Below are the code and all the weights of a small trained network. Each question names an input and a class and asks about switching units off, where a switched-off unit gives its printed mean instead of its output.

import numpy as np


def w(rows, s, z=0):
    codes = np.array(rows[::2]) - 128.0
    scale = np.full(codes.shape[1], s)
    scale[-1] = z or s
    return codes * scale


def norm(h):
    return h / np.sqrt((h * h).mean(-1, keepdims=True) + 1e-5)


def f(y):
    return np.maximum(y, 0)


def log_softmax(a):
    a = a - a.max(-1, keepdims=True)
    return a - np.log(np.exp(a).sum(-1, keepdims=True))


def net(x, mask):
    res = np.array(x, float).reshape(1, 8) / 4 @ E
    u = 0
    for l in range(2):
        y = f(norm(res) @ A[l][:, :-1].T + A[l][:, -1])
        res = res + np.where(mask[u : u + 16], y, B[l][:, -1]) @ B[l][:, :-1]
        u += 16
    return log_softmax(norm(res)[-1] @ U[:, :-1].T + U[:, -1])


A, B = {}, {}
E = w([
[138,64,117,80],'x0',
[129,126,125,129],'x1',
[127,126,129,128],'x2',
[134,132,129,124],'x3',
[123,125,129,130],'x4',
[99,112,126,144],'x5',
[124,128,127,129],'x6',
[102,114,255,97],'x7',
],0.0097)
A[0] = w([
[132,143,138,121,6],'L0N1',
[203,152,115,162,185],'L0N2',
[42,41,122,211,117],'L0N3',
[112,151,150,132,86],'L0N4',
[67,116,156,150,70],'L0N5',
[187,88,171,126,131],'L0N6',
[144,151,140,86,40],'L0N7',
[222,133,84,175,234],'L0N8',
[189,91,255,122,208],'L0N9',
[79,183,213,116,165],'L0N10',
[140,101,112,177,30],'L0N11',
[93,94,114,140,21],'L0N12',
[65,128,66,114,51],'L0N13',
[47,194,121,186,49],'L0N14',
[175,137,244,111,100],'L0N15',
[20,151,100,118,118],'L0N16',
],0.0078,0.0023)
B[0] = w([
[131,143,128,158,128],'L0N1',
[58,154,126,100,179],'L0N2',
[54,248,86,1,166],'L0N3',
[81,118,139,114,145],'L0N4',
[164,181,116,119,157],'L0N5',
[142,149,96,60,167],'L0N6',
[96,117,113,157,134],'L0N7',
[86,182,126,58,215],'L0N8',
[123,168,52,181,254],'L0N9',
[145,131,69,89,224],'L0N10',
[137,145,115,118,136],'L0N11',
[98,140,132,133,131],'L0N12',
[190,127,142,78,153],'L0N13',
[92,59,127,146,174],'L0N14',
[105,171,99,71,222],'L0N15',
[138,132,105,107,151],'L0N16',
],0.0057,0.0063)
A[1] = w([
[131,58,113,121,167],'L1N1',
[110,187,99,168,176],'L1N2',
[111,115,236,128,142],'L1N3',
[130,138,247,99,131],'L1N4',
[101,138,129,179,90],'L1N5',
[123,107,76,178,116],'L1N6',
[137,113,73,177,73],'L1N7',
[149,49,139,128,153],'L1N8',
[133,152,159,235,253],'L1N9',
[122,176,109,103,129],'L1N10',
[165,67,96,111,157],'L1N11',
[132,47,109,116,183],'L1N12',
[106,158,124,226,192],'L1N13',
[172,140,106,61,201],'L1N14',
[146,108,99,160,147],'L1N15',
[126,95,187,175,77],'L1N16',
],0.014,0.0032)
B[1] = w([
[174,126,253,132,150],'L1N1',
[83,120,170,135,229],'L1N2',
[194,175,17,76,157],'L1N3',
[164,186,45,138,178],'L1N4',
[128,133,168,131,141],'L1N5',
[176,137,135,81,155],'L1N6',
[141,186,108,86,152],'L1N7',
[152,71,171,135,138],'L1N8',
[213,53,183,149,149],'L1N9',
[93,103,130,144,243],'L1N10',
[124,103,168,168,164],'L1N11',
[156,136,216,152,159],'L1N12',
[163,47,200,103,167],'L1N13',
[59,93,144,156,254],'L1N14',
[194,187,137,129,140],'L1N15',
[121,131,118,162,128],'L1N16',
],0.0083,0.0087)
U = w([
[100,111,110,104,255],'0',
[99,114,96,94,209],'1',
[206,177,6,56,84],'2',
[88,110,124,96,46],'3',
[78,98,112,129,44],'4',
[210,99,185,119,76],'5',
],0.011,0.0033)

Each question gives the input, the list of numbers given to net, and the class t.
The units are the neurons (one row each of A and B). Each row of codes is followed by its name. A weight is (code - 128) times the scale printed after its matrix; where a second scale follows, it is the last column's (A, B and U).
mask holds one flag per neuron, layer by layer. A switched-off neuron (its flag False) gives its mean, the last column of its row in B, instead of its output. The means were averaged over made-up inputs and are rounded, as every weight is.
A unit's drop is (log p(t) with every unit on - log p(t) with that unit switched off) / (log p(t) with every unit on - log p(t) with every unit switched off).
The circuit of an input: a set's keep is (log p(t) with only the set's units on - log p(t) with every unit switched off) / (log p(t) with every unit on - log p(t) with every unit switched off). Starting from the 12 units with the biggest drops (on a tie, the unit counted first), units are removed one at a time, each time the one whose removal leaves the highest keep (on an exact tie, the one counted first), for as long as the keep stays at least 0.8.
circuit, biggest first: the units of the circuit, biggest drop first
most important unit: the unit with the biggest drop
k most important neurons: the k neurons with the biggest drops, biggest first
top k neurons in layer l: the k neurons of layer l with the biggest drops, biggest first
drop when u is switched off: that unit's drop, to one decimal
input [4,-6,6,-2,-7,-4,6,8], class 2: circuit, biggest first -> [L1N4 L1N3]
input [7,7,6,2,-4,-7,-2,8], class 2: circuit, biggest first -> [L1N4 L1N3]
input [-6,2,-4,-4,-1,-3,6,8], class 2: 2 most important neurons -> [L1N3 L1N4]
input [4,7,-6,8,6,-5,6,-2], class 4: most important unit -> L1N14
input [-8,-7,5,-6,6,2,4,0], class 5: circuit, biggest first -> [L1N9 L1N13]
input [8,-7,-4,-6,-4,6,-3,1], class 5: top 2 neurons in layer 1 -> [L1N1 L1N12]
input [5,-5,-3,-1,4,2,-2,6], class 2: 3 most important neurons -> [L1N4 L1N3 L1N2]
input [-8,-1,6,-3,-5,6,7,8], class 2: circuit, biggest first -> [L1N3 L1N4]
input [-7,-6,-7,1,1,1,0,8], class 2: circuit, biggest first -> [L1N3 L1N4]
input [-7,-2,5,5,4,0,6,3], class 5: circuit, biggest first -> [L1N9 L0N8]
input [-8,5,-1,2,-4,6,5,5], class 5: 3 most important neurons -> [L1N9 L0N8 L1N13]
input [7,-1,4,4,1,2,-4,1], class 5: top 2 neurons in layer 1 -> [L1N1 L1N12]
input [-1,-7,5,-2,3,-6,-2,8], class 2: top 2 neurons in layer 1 -> [L1N4 L1N3]
input [-5,8,4,5,-5,-2,-4,6], class 2: top 2 neurons in layer 1 -> [L1N4 L1N14]
input [-2,-6,-1,-3,0,1,-6,6], class 2: most important unit -> L1N4
input [6,-6,2,2,1,3,-6,0], class 5: top 2 neurons in layer 1 -> [L1N1 L1N12]
input [7,-2,4,1,5,3,4,-3], class 5: top 2 neurons in layer 1 -> [L1N1 L1N12]
input [3,5,-1,-2,-2,5,3,7], class 2: drop when L1N3 is switched off -> 0.2
input [7,5,2,-5,-4,-5,3,-3], class 5: drop when L1N1 is switched off -> 0.2
input [8,2,-2,-1,0,-1,-4,-6], class 5: drop when L0N10 is switched off -> 0.0
input [-3,4,1,5,1,0,-6,8], class 2: drop when L1N3 is switched off -> 0.1
